Read these off the table that follows. Indices start at 1.
1) Read off the maximum.
2) Read off the top entry of the column that holds the smallest entry.
3) Read off the entry in the bottom-right corner.
4) Read off the bottom entry of the column that holds the largest entry.
5) Read off the entry at row 3, column 1.
6) Read off the entry at row 3, column 3.
7) Read off the entry in the bottom-left corner.
8) Read off the bottom entry of the column that holds the smallest entry.
[-3 12 12 -11 3 -1 1 5]
[-21 -22 5 2 -4 -28 22 16]
[6 13 -1 23 10 22 32 -6]
[4 13 30 10 1 18 22 -18]
[-14 29 0 -7 7 0 -5 19]
[-4 -1 -11 -2 -20 3 -12 -12]
[2 6 21 4 -1 9 10 -12]
[-1 2 -3 3 -7 -4 -20 -10]
[6 -2 -4 18 9 -13 -27 -10]
[-6 -33 9 -6 7 17 -2 30]
[-15 31 3 -10 7 0 -6 20]
[-6 -1 -27 0 -24 8 -8 -10]
[9 -3 -6 24 18 -15 -25 -6]
[2 6 21 4 -1 10 10 -12]
1) 32
2) 12
3) -12
4) 10
5) 6
6) -1
7) 2
8) 6

Questions about the grid below.
1) Read off the last entry of the smallest entry's row.
2) Read off the entry directly above 43.
3) Read off the first entry, reading row by row.
4) Read off the entry just right of the smallest entry.
5) Read off the smallest entry in the first row.
6) Read off the last entry, reading row by row.
7) Read off the top entry of the column that holds the smallest entry.
[-9 -22 4 -8 4 1 -4 -14]
[3 10 -14 -12 15 4 9 -3]
[17 -3 -19 1 -14 7 4 -30]
[6 2 6 21 2 7 14 -14]
[-2 -9 -1 16 -1 5 13 -13]
[20 -13 -27 9 20 -14 -2 -15]
[-14 -22 4 -14 1 3 13 6]
[-9 -19 -31 9 -18 9 2 10]
[-13 43 -7 -11 -30 2 -5 13]
[-5 3 8 21 -3 -25 3 9]
1) 10
2) -19
3) -9
4) 9
5) -22
6) 9
7) 4

[5 3 -1 4 3 0 4 5 5 -5 5 5]
[-22 -19 -16 -20 -18 -16 -20 -21 -22 20 -21 -23]
[3 1 0 2 1 0 2 2 3 -1 3 2]
[-18 -25 -26 -21 -25 -25 -20 -20 -20 20 -20 -20]
[5 2 0 4 2 -1 4 5 6 7 6 5]
[6 0 -1 2 0 3 2 4 3 -26 5 4]
[-18 -23 -19 -20 -23 -17 -19 -20 -21 5 -20 -20]
[-2 4 1 1 4 -2 0 0 0 33 0 0]
[3 -1 -8 1 -2 -7 2 3 3 15 3 3]
[-20 -13 -4 -17 -13 -6 -17 -19 -20 20 -19 -21]
[18 -5 -18 8 -5 -15 10 12 13 -24 15 15]
[-21 -22 -17 -21 -21 -16 -21 -21 -23 14 -22 -22]
[-18 -16 -9 -17 -16 -8 -17 -18 -20 2 -20 -20]
[-4 17 31 5 15 22 3 1 2 27 -1 -1]
[21 23 18 22 22 17 21 22 23 -13 22 23]
Read off the 2nd entry on the diagonal from the top-right corner.
Answer: -21
Read off the third entry on the diagonal from the top-right corner.
Answer: -1
The entry in the top-left corner is 5
Read off the top-right entry.
Answer: 5
The largest entry: 33
The entry directly above the largest entry is 5
Read off the bottom entry of the column that holds the largest entry.
Answer: -13
Read off the last entry of the largest entry's row.
Answer: 0
Read off the smallest entry in the first column.
Answer: -22
The last entry, reading row by row -> 23
Read off the entry directly below -15.
Answer: -16
The bottom-left entry is 21
The fourth-last entry, reading row by row is 23
The smallest entry in the last column -> -23
Read off the first entry of the largest entry's row.
Answer: -2
The smallest entry in the first row is -5
The entry just left of the largest entry: 0
Read off the entry directly below the largest entry.
Answer: 15
The 2nd-last entry, reading row by row is 22
Read off the second entry on the main diagonal.
Answer: -19

 -1   -8   33   20   -9   -1    6    2    1    4    1    3  -12    7   -4    3
  0    5  -31    0   30  -11   -4    5    2    5   -4   17   -9   -8    5   -1
 -5   -1  -15   10  -31   -7   -2    2    3    4    8  -11   -5   -3   -4    1
 -2    4    4    0  -12    4    4   -2   -3    4  -18    3    8   -5    6    2
  2   -2   20   -1   -3    6   -6   -9   -3   -3    5    7   -5    0    9    1
  0    3    1    2  -21   -3   -6   -5   -1   -1    5   -1   20   16    4   -4
  0   -5   17    1  -11    3   13   -2    2  -10    9  -18   -8   -4   -2    0
  1   -6  -12    7   10   -1    6    0   -6   -8   10    1    2   11   -7   -8
 -3   -1   -6   16   25  -12    2   -3   -1    1    4   18   15   10    0    5
 -2   15   20   -6   21   -4    0   -7    5   -1   21   -7    2   11   -1    2
The top-right entry: 3
Read off the largest entry in the first row.
33
Read off the smallest entry in the first column.
-5
Read off the 3rd-last entry, reading row by row.
11
The fifth-last entry, reading row by row is -7
Read off the largest entry in the first column.
2
The last entry, reading row by row is 2
Read off the bottom entry of the column that holds the largest entry.
20
The fourth entry from the end, reading row by row is 2
The bottom-left entry: -2
The first entry of the largest entry's row: -1
The second entry, reading row by row -> -8
The 4th entry, reading row by row: 20
The second entry on the diagonal from the top-right corner is 5
Read off the third entry on the main diagonal.
-15
Read off the second entry on the main diagonal.
5
Read off the smallest entry in the last column.
-8
The entry directly below the largest entry: -31

M =
[19 40 -17 30 6 -6]
[-17 2 -6 2 7 -39]
The fourth entry from the end, reading row by row -> -6
The largest entry in the first row?
A: 40
The last entry, reading row by row -> -39
The entry directly above 7: 6
The entry in the top-right corner: -6

[[406 837 551 879]
 [534 133 511 609]
 [655 769 735 599]
 [563 594 753 574]]
Rows and columns are numbered from 1.
The entry at row 2, column 1 -> 534
The entry directly above 735 is 511
The entry in row 1 and column 2 -> 837
Which number is the entry in row 1 and column 3?
A: 551
Which number is the top-right entry?
A: 879
Which number is the entry in the bottom-right corner?
A: 574
